Below are the code and all the weights of a small trained network. Each question names an input and a class and asks about switching units off, where a switched-off unit gives its printed mean instead of its output.

import numpy as np


def w(rows, s, z=0):
    codes = np.array(rows[::2]) - 128.0
    scale = np.full(codes.shape[1], s)
    scale[-1] = z or s
    return codes * scale


def norm(h):
    return h / np.sqrt((h * h).mean(-1, keepdims=True) + 1e-5)


def f(y):
    return np.maximum(y, 0)


def log_softmax(a):
    a = a - a.max(-1, keepdims=True)
    return a - np.log(np.exp(a).sum(-1, keepdims=True))


def net(x, mask):
    res = np.array(x, float).reshape(1, 7) / 4 @ E
    u = 0
    for l in range(2):
        y = f(norm(res) @ A[l][:, :-1].T + A[l][:, -1])
        res = res + np.where(mask[u : u + 9], y, B[l][:, -1]) @ B[l][:, :-1]
        u += 9
    return log_softmax(norm(res)[-1] @ U[:, :-1].T + U[:, -1])


A, B = {}, {}
E = w([
[126,173,48,134,90],'x0',
[94,21,93,27,142],'x1',
[84,29,143,176,2],'x2',
[110,179,138,17,101],'x3',
[47,127,203,127,129],'x4',
[185,112,215,143,118],'x5',
[168,114,196,82,43],'x6',
],0.0067)
A[0] = w([
[99,37,12,115,81,81],'0.n0',
[134,128,174,153,167,125],'0.n1',
[107,121,138,25,131,253],'0.n2',
[171,189,141,26,98,241],'0.n3',
[111,176,153,171,192,255],'0.n4',
[1,198,92,219,80,203],'0.n5',
[252,76,72,9,26,228],'0.n6',
[247,9,82,88,179,43],'0.n7',
[62,158,173,74,179,211],'0.n8',
],0.0085,0.0026)
B[0] = w([
[63,80,145,198,193,201],'0.n0',
[200,70,117,127,95,160],'0.n1',
[101,196,101,136,154,214],'0.n2',
[103,232,90,89,164,227],'0.n3',
[254,88,71,85,98,213],'0.n4',
[149,50,110,104,56,233],'0.n5',
[22,170,150,69,147,255],'0.n6',
[23,50,178,200,215,188],'0.n7',
[181,168,63,77,63,199],'0.n8',
],0.0071,0.0067)
A[1] = w([
[164,83,170,131,153,167],'1.n0',
[81,83,251,140,108,255],'1.n1',
[82,98,123,123,144,49],'1.n2',
[129,151,107,94,107,45],'1.n3',
[140,160,194,143,93,125],'1.n4',
[117,118,138,148,70,14],'1.n5',
[185,130,164,130,202,162],'1.n6',
[72,46,89,78,185,80],'1.n7',
[104,178,188,94,123,126],'1.n8',
],0.015,0.0031)
B[1] = w([
[113,147,173,131,121,178],'1.n0',
[181,188,174,103,150,250],'1.n1',
[93,137,161,104,135,181],'1.n2',
[127,131,91,130,124,181],'1.n3',
[203,113,165,133,164,164],'1.n4',
[148,111,133,167,115,164],'1.n5',
[209,111,255,123,96,191],'1.n6',
[65,145,175,157,178,253],'1.n7',
[144,172,17,98,108,208],'1.n8',
],0.0099,0.0068)
U = w([
[153,240,33,36,144,183],'0',
[142,31,28,233,113,3],'1',
[1,108,124,151,249,194],'2',
[232,103,229,179,153,247],'3',
],0.01,0.0035)

Each question gives the input, the list of numbers given to net, and the class t.
The units are the neurons (one row each of A and B). Each row of codes is followed by its name. A weight is (code - 128) times the scale printed after its matrix; where a second scale follows, it is the last column's (A, B and U).
mask holds one flag per neuron, layer by layer. A switched-off neuron (its flag False) gives its mean, the last column of its row in B, instead of its output. The means were averaged over made-up inputs and are rounded, as every weight is.
A unit's drop is (log p(t) with every unit on - log p(t) with that unit switched off) / (log p(t) with every unit on - log p(t) with every unit switched off).
The circuit of an input: a set's keep is (log p(t) with only the set's units on - log p(t) with every unit switched off) / (log p(t) with every unit on - log p(t) with every unit switched off). Starting from the 12 units with the biggest drops (on a tie, the unit counted first), units are removed one at a time, each time the one whose removal leaves the highest keep (on an exact tie, the one counted first), for as long as the keep stays at least 0.8.
units of the circuit, in order: the units of the circuit, biggest drop first
k most important neurons: the k neurons with the biggest drops, biggest first
k most important neurons of layer l: the k neurons of layer l with the biggest drops, biggest first
drop of u: that unit's drop, to one decimal
input [8,-5,-2,-7,7,1,1], class 1: units of the circuit, in order -> [0.n5, 1.n1]
input [-1,-2,4,4,-1,4,-8], class 3: units of the circuit, in order -> [0.n6]
input [7,-8,-7,-8,-5,2,-6], class 3: 2 most important neurons -> [1.n6, 1.n8]
input [-8,1,7,4,-6,6,5], class 0: units of the circuit, in order -> [0.n6, 1.n8]
input [6,2,5,-8,8,0,-1], class 3: units of the circuit, in order -> [1.n1, 0.n3]
input [-6,2,4,7,-5,-7,5], class 2: units of the circuit, in order -> [0.n0, 1.n7]
input [-2,-5,7,4,8,-8,-4], class 1: 2 most important neurons -> [0.n5, 0.n6]
input [-7,-5,5,7,-4,8,7], class 0: units of the circuit, in order -> [1.n8, 0.n6]
input [6,-2,5,5,-1,1,-5], class 1: 2 most important neurons of layer 0 -> [0.n5, 0.n7]
input [5,0,6,0,6,4,-6], class 3: 2 most important neurons -> [1.n1, 0.n6]
input [-1,6,-5,-8,2,1,8], class 2: 2 most important neurons of layer 0 -> [0.n7, 0.n6]
input [3,-2,2,-8,8,2,-3], class 1: 2 most important neurons of layer 1 -> [1.n6, 1.n7]
input [2,1,-7,-3,-6,-3,2], class 3: 2 most important neurons -> [1.n6, 0.n7]
input [0,1,3,7,6,0,-6], class 0: units of the circuit, in order -> [0.n8]
input [5,0,-7,-6,6,-4,-4], class 1: 2 most important neurons of layer 0 -> [0.n6, 0.n3]
input [-4,6,7,6,-3,-8,2], class 2: 2 most important neurons -> [0.n0, 1.n7]
input [-2,-5,7,1,-7,-4,-5], class 1: drop of 0.n6 -> 0.2
input [-6,-2,-3,4,-3,2,-8], class 3: drop of 0.n8 -> -0.1
